Here is a tiny trained network, its code and every weight. The questions are about switching its units off for an input and a target symbol, where a switched-off unit gives its printed mean instead of its output.

import numpy as np


def w(rows, s, z=0):
    codes = np.array(rows[::2]) - 128.0
    scale = np.full(codes.shape[1], s)
    scale[-1] = z or s
    return codes * scale


def norm(h):
    return h / np.sqrt((h * h).mean(-1, keepdims=True) + 1e-5)


def f(y):
    return np.maximum(y, 0)


def softmax(a):
    e = np.exp(a - a.max(-1, keepdims=True))
    return e / e.sum(-1, keepdims=True)


def log_softmax(a):
    a = a - a.max(-1, keepdims=True)
    return a - np.log(np.exp(a).sum(-1, keepdims=True))


def net(x, mask):
    ids = ['ΓΠΣΦεζξτ'.index(c) for c in x.split()]
    T = len(ids)
    res = E[ids] + P[:T]
    q, k, v = (norm(res) @ M[0].T for M in (Q, K, V))
    z = softmax(np.where(np.tri(T) > 0, q @ k.T / 4**0.5, -1e9)) @ v
    res = res + np.where(mask[0], z, O[0][:, -1]) @ O[0][:, :-1]
    y = f(norm(res) @ A[0][:, :-1].T + A[0][:, -1])
    res = res + np.where(mask[1:9], y, B[0][:, -1]) @ B[0][:, :-1]
    return log_softmax(norm(res)[-1] @ U[:, :-1].T + U[:, -1])


Q, K, V, O, A, B = {}, {}, {}, {}, {}, {}
E = w([
[114,177,235,207,91,169,173,187,209,112,185,171],'Γ',
[124,134,160,151,191,128,50,220,139,122,104,146],'Π',
[131,50,129,61,135,84,175,77,252,42,217,86],'Σ',
[138,160,25,160,133,115,150,140,145,37,107,159],'Φ',
[178,87,165,137,186,18,152,188,132,150,89,54],'ε',
[93,195,152,143,184,107,117,123,92,254,89,152],'ζ',
[102,138,67,101,93,204,154,109,123,170,135,247],'ξ',
[136,15,64,142,73,101,230,115,28,126,101,115],'τ',
],0.0052)
P = w([
[153,119,138,151,48,135,85,62,124,165,191,99],'0',
[145,129,197,123,169,158,127,25,96,58,20,151],'1',
[30,68,122,84,119,158,219,139,178,150,61,89],'2',
[85,125,56,179,114,40,82,166,156,106,136,200],'3',
[123,218,122,44,157,71,131,223,88,84,146,212],'4',
[39,54,118,84,113,156,218,142,183,145,52,94],'5',
[213,114,3,188,230,152,153,198,132,112,167,173],'6',
],0.006)
Q[0] = w([
[99,66,129,86,156,62,208,147,104,255,76,83],'head 1',
[173,181,142,154,179,134,16,135,50,138,110,135],'head 1',
[130,135,55,124,81,158,132,82,53,146,114,189],'head 1',
[201,120,86,130,139,42,80,79,75,23,122,90],'head 1',
],0.01)
K[0] = w([
[159,105,142,114,103,60,105,81,29,253,149,42],'head 1',
[89,147,123,164,254,106,99,200,100,173,26,183],'head 1',
[99,131,22,108,83,175,178,83,25,150,89,217],'head 1',
[134,75,71,97,198,42,171,154,100,11,70,92],'head 1',
],0.0084)
V[0] = w([
[181,124,37,107,226,115,99,132,173,130,132,147],'head 1',
[154,157,139,163,137,53,45,209,135,103,175,171],'head 1',
[158,105,200,110,130,69,145,154,140,136,87,52],'head 1',
[255,109,74,227,138,135,201,164,122,117,166,118],'head 1',
],0.0052)
O[0] = w([
[86,180,173,178,82,168,137,110,225,226,58,68,111],'head 1',
[203,65,148,161,131,175,154,3,92,85,53,118,254],'head 1',
[195,158,116,76,112,106,131,134,205,140,71,232,81],'head 1',
[52,111,131,146,85,18,38,32,131,114,97,174,186],'head 1',
],0.0044,0.0027)
A[0] = w([
[167,153,162,117,135,147,95,113,124,145,104,122,27],'neuron 1',
[116,93,85,107,84,126,125,141,153,138,106,95,81],'neuron 2',
[95,118,178,176,4,88,30,41,126,188,154,70,108],'neuron 3',
[90,106,99,149,109,119,108,160,112,145,180,85,35],'neuron 4',
[143,149,83,111,149,83,108,155,160,127,185,157,123],'neuron 5',
[176,137,120,157,127,132,94,111,134,99,132,143,138],'neuron 6',
[120,116,117,112,146,151,163,170,111,131,174,100,3],'neuron 7',
[101,108,93,168,96,77,63,103,147,165,159,131,192],'neuron 8',
],0.012,0.0046)
B[0] = w([
[88,110,105,145,91,112,119,146,144,146,163,127,153],'neuron 1',
[119,179,164,146,126,141,118,137,121,157,149,137,169],'neuron 2',
[188,156,223,107,170,97,119,63,10,88,209,184,254],'neuron 3',
[128,150,124,175,181,109,140,79,153,130,109,137,165],'neuron 4',
[162,126,68,161,134,162,119,138,90,184,146,125,175],'neuron 5',
[134,127,107,147,130,120,95,125,115,160,158,105,192],'neuron 6',
[167,142,104,98,88,121,63,128,113,93,111,112,163],'neuron 7',
[145,76,150,165,68,160,79,161,135,133,148,119,252],'neuron 8',
],0.013,0.0072)
U = w([
[195,162,248,137,169,126,101,91,81,93,193,203,80],'Γ',
[95,17,112,225,49,175,63,159,169,175,147,90,49],'Π',
[220,49,100,132,203,254,222,59,171,156,94,65,249],'Σ',
[81,218,66,187,204,81,112,64,139,92,103,61,120],'Φ',
[173,145,135,98,66,41,105,96,220,155,56,246,127],'ε',
[39,221,190,107,142,128,194,197,126,186,157,110,173],'ζ',
[163,146,137,4,42,183,71,179,115,78,87,55,143],'ξ',
[44,9,45,82,174,50,182,156,81,61,152,160,109],'τ',
],0.0042,0.0015)

Each question gives the input, a string of symbols that net reads in full, and the target symbol t.
The units are the heads (4 rows each of Q, K, V and O) and the neurons (one row each of A and B). Each row of codes is followed by its name. A weight is (code - 128) times the scale printed after its matrix; where a second scale follows, it is the last column's (O, A, B and U).
mask holds one flag per unit, heads first, then neurons. A switched-off unit (its flag False) gives its mean, the last column of its rows in O or B, instead of its output. The means were averaged over made-up inputs and are rounded, as every weight is.
A unit's drop is (log p(t) with every unit on - log p(t) with that unit switched off) / (log p(t) with every unit on - log p(t) with every unit switched off).
The circuit of an input: a set's keep is (log p(t) with only the set's units on - log p(t) with every unit switched off) / (log p(t) with every unit on - log p(t) with every unit switched off). Starting from all 9 units, units are removed one at a time, each time the one whose removal leaves the highest keep (on an exact tie, the one counted first), for as long as the keep stays at least 0.8.
circuit, biggest first: the units of the circuit, biggest drop first
unit that matters most: the unit with the biggest drop
k most important neurons: the k neurons with the biggest drops, biggest first
drop of u: that unit's drop, to one decimal
input Γ τ Σ, target τ: unit that matters most -> head 1
input ξ Σ ζ Π ζ ξ, target Φ: 3 most important neurons -> (neuron 4; neuron 3; neuron 8)
input ζ ξ Σ, target ξ: 2 most important neurons -> (neuron 7; neuron 3)
input τ ε Σ, target Π: circuit, biggest first -> (head 1; neuron 3; neuron 8)
input Φ τ τ ξ Π, target Π: circuit, biggest first -> (neuron 3; neuron 1; head 1)
input ζ ξ Γ ξ Γ Π, target ξ: 3 most important neurons -> (neuron 7; neuron 3; neuron 8)
input ξ Σ τ, target Φ: 2 most important neurons -> (neuron 4; neuron 3)
input ζ ε τ ζ Φ, target Φ: circuit, biggest first -> (neuron 8; neuron 3; head 1)
input Γ ξ Φ Π Γ ζ, target τ: circuit, biggest first -> (head 1; neuron 3; neuron 8)
input ξ ζ Γ Γ ζ Σ, target Φ: circuit, biggest first -> (head 1; neuron 4; neuron 3; neuron 8)
input Γ ξ Γ, target τ: 3 most important neurons -> (neuron 3; neuron 8; neuron 2)
input Σ ξ Π, target ζ: 3 most important neurons -> (neuron 3; neuron 8; neuron 2)
input Γ ξ τ τ, target Π: circuit, biggest first -> (neuron 8; neuron 3)
input τ ε Σ ξ τ ζ, target Π: circuit, biggest first -> (neuron 3)
input ζ ξ Π, target ξ: circuit, biggest first -> (head 1; neuron 7; neuron 3)
input ζ Π ε Σ Φ ζ Φ, target Π: circuit, biggest first -> (head 1; neuron 3)
input Σ ζ Φ, target ζ: 2 most important neurons -> (neuron 2; neuron 3)
input ξ ξ Γ ε τ Π, target Φ: 3 most important neurons -> (neuron 4; neuron 3; neuron 8)
input ξ ζ Φ, target Φ: 2 most important neurons -> (neuron 4; neuron 3)
input ζ ξ Φ ξ Γ ζ, target ξ: 2 most important neurons -> (neuron 7; neuron 3)
input ξ Σ ζ ξ, target Π: unit that matters most -> neuron 8
input Σ Γ ζ, target ζ: 2 most important neurons -> (neuron 3; neuron 8)
input ε Φ ζ ζ Σ, target Σ: 3 most important neurons -> (neuron 3; neuron 8; neuron 5)
input Σ τ ξ, target ζ: drop of neuron 3 -> 0.4
input Φ Π τ ζ Σ Π τ, target Π: drop of neuron 8 -> 0.4
input ζ Π τ Φ Σ, target Σ: drop of neuron 7 -> 0.1
